Here is a tiny trained network, its code and every weight. The questions are about switching its units off for an input and a target symbol, where a switched-off unit gives its printed mean instead of its output.

import numpy as np


def w(rows, s, z=0):
    codes = np.array(rows[::2]) - 128.0
    scale = np.full(codes.shape[1], s)
    scale[-1] = z or s
    return codes * scale


def norm(h):
    return h / np.sqrt((h * h).mean(-1, keepdims=True) + 1e-5)


def softmax(a):
    e = np.exp(a - a.max(-1, keepdims=True))
    return e / e.sum(-1, keepdims=True)


def log_softmax(a):
    a = a - a.max(-1, keepdims=True)
    return a - np.log(np.exp(a).sum(-1, keepdims=True))


def net(x, mask):
    ids = ['βγδεζηθλμξπστφψω'.index(c) for c in x.split()]
    T = len(ids)
    res = E[ids] + P[:T]
    u = 0
    for l in range(3):
        r = norm(res)
        for j in range(2):
            rows = slice(4 * j, 4 * j + 4)
            q, k, v = (r @ M[l][rows].T for M in (Q, K, V))
            z = softmax(np.where(np.tri(T) > 0, q @ k.T / 4**0.5, -1e9)) @ v
            o = O[l][rows]
            res = res + np.where(mask[u + j], z, o[:, -1]) @ o[:, :-1]
        u += 2
    return log_softmax(norm(res)[-1] @ U[:, :-1].T + U[:, -1])


Q, K, V, O = {}, {}, {}, {}
E = w([
[121,106,104,90,100,147,52],'β',
[93,176,121,124,94,45,137],'γ',
[123,131,122,156,110,98,43],'δ',
[45,73,107,132,203,156,155],'ε',
[129,113,130,119,121,39,126],'ζ',
[142,249,80,168,211,148,101],'η',
[95,141,91,108,100,14,157],'θ',
[140,103,85,166,133,120,82],'λ',
[91,179,95,106,101,106,74],'μ',
[53,92,114,94,111,37,142],'ξ',
[132,84,72,88,126,69,70],'π',
[109,167,96,79,119,49,129],'σ',
[167,74,115,137,143,65,96],'τ',
[119,144,104,108,121,48,128],'φ',
[65,197,91,112,111,92,118],'ψ',
[106,147,140,166,88,86,106],'ω',
],0.017)
P = w([
[251,118,68,52,7,170,187],'0',
[89,179,42,106,161,71,145],'1',
[53,189,67,165,121,69,138],'2',
[52,172,98,165,123,134,46],'3',
[66,138,88,166,148,64,86],'4',
[53,144,95,153,177,2,141],'5',
[59,141,127,158,162,106,16],'6',
[73,107,124,162,206,5,117],'7',
[32,143,132,169,178,55,57],'8',
[59,120,151,169,194,53,56],'9',
[53,127,147,155,194,78,30],'10',
[54,118,154,200,220,59,57],'11',
[58,115,153,181,215,76,27],'12',
],0.0073)
Q[0] = w([
[181,154,142,144,66,137,83],'0.h0',
[218,102,172,95,199,158,140],'0.h0',
[91,83,120,128,61,122,158],'0.h0',
[60,87,121,122,181,68,49],'0.h0',
[46,131,1,178,115,244,213],'0.h1',
[63,51,126,134,110,126,137],'0.h1',
[142,137,132,176,97,35,4],'0.h1',
[127,170,77,71,94,146,38],'0.h1',
],0.0077)
K[0] = w([
[80,164,133,178,153,80,1],'0.h0',
[115,96,77,94,80,141,70],'0.h0',
[173,129,206,147,142,118,114],'0.h0',
[136,84,93,153,133,225,195],'0.h0',
[67,71,228,161,182,126,63],'0.h1',
[50,142,108,93,172,189,182],'0.h1',
[198,229,39,160,72,95,186],'0.h1',
[203,123,89,169,172,191,58],'0.h1',
],0.0079)
V[0] = w([
[72,85,157,175,218,88,146],'0.h0',
[158,141,176,121,133,2,162],'0.h0',
[156,253,93,104,202,98,200],'0.h0',
[152,108,78,119,77,112,188],'0.h0',
[127,138,51,117,98,106,103],'0.h1',
[164,173,127,158,152,186,69],'0.h1',
[99,167,69,149,96,107,131],'0.h1',
[199,152,97,150,114,142,71],'0.h1',
],0.0096)
O[0] = w([
[143,77,82,178,219,75,44,162],'0.h0',
[186,124,58,153,121,166,114,94],'0.h0',
[190,31,194,60,116,145,70,254],'0.h0',
[119,120,111,140,71,143,122,135],'0.h0',
[14,142,91,1,137,121,160,247],'0.h1',
[71,142,149,163,132,51,142,168],'0.h1',
[101,190,132,64,61,83,94,252],'0.h1',
[110,72,83,89,48,19,227,187],'0.h1',
],0.0074)
Q[1] = w([
[119,137,144,62,101,101,114],'1.h0',
[6,119,150,47,175,44,41],'1.h0',
[54,95,143,109,111,100,75],'1.h0',
[175,152,132,147,101,164,152],'1.h0',
[170,151,106,114,165,127,80],'1.h1',
[98,166,98,150,171,146,121],'1.h1',
[154,160,86,101,160,140,169],'1.h1',
[76,103,77,139,155,98,94],'1.h1',
],0.014)
K[1] = w([
[94,71,197,160,137,131,148],'1.h0',
[30,83,154,196,230,124,91],'1.h0',
[98,50,130,200,199,77,107],'1.h0',
[253,164,177,81,74,60,104],'1.h0',
[143,173,203,133,124,105,131],'1.h1',
[198,114,228,157,122,125,172],'1.h1',
[129,88,172,161,77,88,126],'1.h1',
[136,88,146,136,167,151,106],'1.h1',
],0.011)
V[1] = w([
[77,151,98,102,84,83,168],'1.h0',
[107,158,164,122,140,3,72],'1.h0',
[105,189,121,109,179,160,139],'1.h0',
[96,105,188,95,151,235,144],'1.h0',
[109,125,91,91,112,148,178],'1.h1',
[169,135,125,153,137,105,123],'1.h1',
[134,131,104,127,136,189,132],'1.h1',
[167,203,123,139,72,141,161],'1.h1',
],0.013)
O[1] = w([
[133,104,153,128,132,76,10,148],'1.h0',
[138,180,111,89,188,41,103,235],'1.h0',
[111,160,167,180,113,157,119,208],'1.h0',
[59,115,109,186,115,225,191,215],'1.h0',
[119,63,84,132,156,111,98,180],'1.h1',
[135,136,145,141,76,139,155,44],'1.h1',
[185,128,171,54,174,75,77,107],'1.h1',
[98,54,153,110,58,101,171,2],'1.h1',
],0.011,0.007)
Q[2] = w([
[84,133,169,112,244,127,156],'2.h0',
[31,90,89,147,132,149,119],'2.h0',
[97,79,102,141,154,143,117],'2.h0',
[97,108,84,118,105,164,175],'2.h0',
[252,179,149,126,77,85,114],'2.h1',
[31,129,137,179,176,183,149],'2.h1',
[133,116,150,98,55,144,152],'2.h1',
[246,160,170,76,35,86,146],'2.h1',
],0.013)
K[2] = w([
[146,113,159,176,119,188,129],'2.h0',
[146,119,125,110,73,154,139],'2.h0',
[145,96,140,144,114,140,151],'2.h0',
[113,110,133,95,109,114,112],'2.h0',
[84,152,110,163,189,114,95],'2.h1',
[176,142,158,99,96,181,157],'2.h1',
[72,121,112,135,118,130,123],'2.h1',
[8,110,103,191,182,108,78],'2.h1',
],0.019)
V[2] = w([
[172,121,100,148,45,143,130],'2.h0',
[105,54,122,183,193,165,78],'2.h0',
[153,150,158,145,146,65,168],'2.h0',
[103,168,107,137,120,75,112],'2.h0',
[69,128,121,169,192,124,149],'2.h1',
[173,211,172,167,75,73,177],'2.h1',
[254,87,143,132,181,125,130],'2.h1',
[149,51,79,207,111,91,150],'2.h1',
],0.014)
O[2] = w([
[170,138,220,111,112,136,138,65],'2.h0',
[75,118,110,84,130,35,93,179],'2.h0',
[56,201,147,194,172,173,183,45],'2.h0',
[111,91,146,150,152,142,127,175],'2.h0',
[122,136,49,239,64,169,80,27],'2.h1',
[78,233,176,131,189,116,245,2],'2.h1',
[27,161,126,51,126,213,115,1],'2.h1',
[59,187,237,146,130,93,49,111],'2.h1',
],0.012,0.0069)
U = w([
[170,108,153,207,133,103,153,107],'β',
[152,140,152,122,141,138,155,80],'γ',
[138,254,89,174,171,110,118,226],'δ',
[101,110,57,180,62,167,122,226],'ε',
[109,168,173,109,105,153,121,139],'ζ',
[44,112,60,80,137,163,217,112],'η',
[128,125,153,91,134,163,131,67],'θ',
[34,77,187,210,133,103,137,6],'λ',
[166,114,99,159,139,100,192,5],'μ',
[135,106,108,51,52,46,119,234],'ξ',
[105,117,102,121,196,122,71,100],'π',
[151,118,127,108,137,152,152,64],'σ',
[64,182,179,115,100,151,110,136],'τ',
[133,138,145,107,126,157,134,75],'φ',
[217,90,78,147,148,130,191,15],'ψ',
[154,177,197,169,135,114,172,246],'ω',
],0.0097,0.0028)

Each question gives the input, a string of symbols that net reads in full, and the target symbol t.
The units are the heads (4 rows each of Q, K, V and O). Each row of codes is followed by its name. A weight is (code - 128) times the scale printed after its matrix; where a second scale follows, it is the last column's (O and U).
mask holds one flag per head, layer by layer. A switched-off head (its flag False) gives its mean, the last column of its rows in O, instead of its output. The means were averaged over made-up inputs and are rounded, as every weight is.
A unit's drop is (log p(t) with every unit on - log p(t) with that unit switched off) / (log p(t) with every unit on - log p(t) with every unit switched off).
The circuit of an input: a set's keep is (log p(t) with only the set's units on - log p(t) with every unit switched off) / (log p(t) with every unit on - log p(t) with every unit switched off). Starting from all 6 units, units are removed one at a time, each time the one whose removal leaves the highest keep (on an exact tie, the one counted first), for as long as the keep stays at least 0.8.
circuit, biggest first: the units of the circuit, biggest drop first
unit that matters most: the unit with the biggest drop
which heads matter: for each layer, one digit per head in row order, 1 if its drop is at least 0.15 and else 0, layers parted by /
input ε η μ, target ε: which heads matter -> 01 / 10 / 01
input ω ε τ η λ λ ψ ψ, target ω: circuit, biggest first -> [0.h0 2.h1 2.h0]
input ε η μ η ζ γ, target ε: unit that matters most -> 0.h1
input ε θ δ ξ λ η φ η σ ψ ω, target ε: circuit, biggest first -> [0.h1 1.h0]
input η η η λ ψ ψ η φ β ε η ζ τ, target η: circuit, biggest first -> [0.h1 1.h0 2.h1]
input η ω μ λ ζ δ η θ ε η β, target η: which heads matter -> 01 / 10 / 00
input ε λ δ, target ε: circuit, biggest first -> [0.h1 1.h0 2.h1]
input η β η ε ξ, target η: circuit, biggest first -> [0.h1 1.h0]
input λ θ δ φ ε η η π δ, target λ: circuit, biggest first -> [0.h0 0.h1 1.h0 2.h1]
input ψ λ γ γ ε λ ζ β φ λ δ η φ, target ψ: circuit, biggest first -> [0.h1 1.h0 0.h0 2.h1]
input η ε ζ τ, target η: which heads matter -> 11 / 10 / 01
input η η ε, target η: circuit, biggest first -> [0.h1 1.h0 0.h0 2.h1]
input θ ξ η, target ξ: which heads matter -> 11 / 11 / 00
input λ θ η η τ ω η μ η ε, target λ: unit that matters most -> 0.h0
input τ λ δ η ξ δ δ ψ ε θ ω ψ, target τ: circuit, biggest first -> [2.h1 0.h1 1.h0 0.h0]
input ψ ξ η, target ξ: circuit, biggest first -> [0.h0 1.h1]
input ε δ η η θ δ λ λ σ μ, target ε: which heads matter -> 11 / 10 / 01
input η γ η φ η δ μ θ ε η η λ, target η: circuit, biggest first -> [0.h1 1.h0 2.h1]
input δ τ ε ξ η λ ψ ε τ ε, target δ: circuit, biggest first -> [0.h0 1.h1 2.h1]
input ψ ω ξ ψ λ λ ε, target ψ: circuit, biggest first -> [2.h1]
input η τ ε ξ λ λ ζ η ψ, target η: which heads matter -> 11 / 10 / 00
input λ θ σ λ δ ε, target λ: which heads matter -> 11 / 11 / 01
input η ψ β η π η η ζ ε θ δ ζ, target η: which heads matter -> 01 / 10 / 00
input η ψ ψ ε η, target η: which heads matter -> 11 / 10 / 00
input η ε λ η ξ η η μ, target η: which heads matter -> 11 / 10 / 00
input ω η η η μ η η φ η δ ε ω τ, target ω: which heads matter -> 11 / 11 / 11
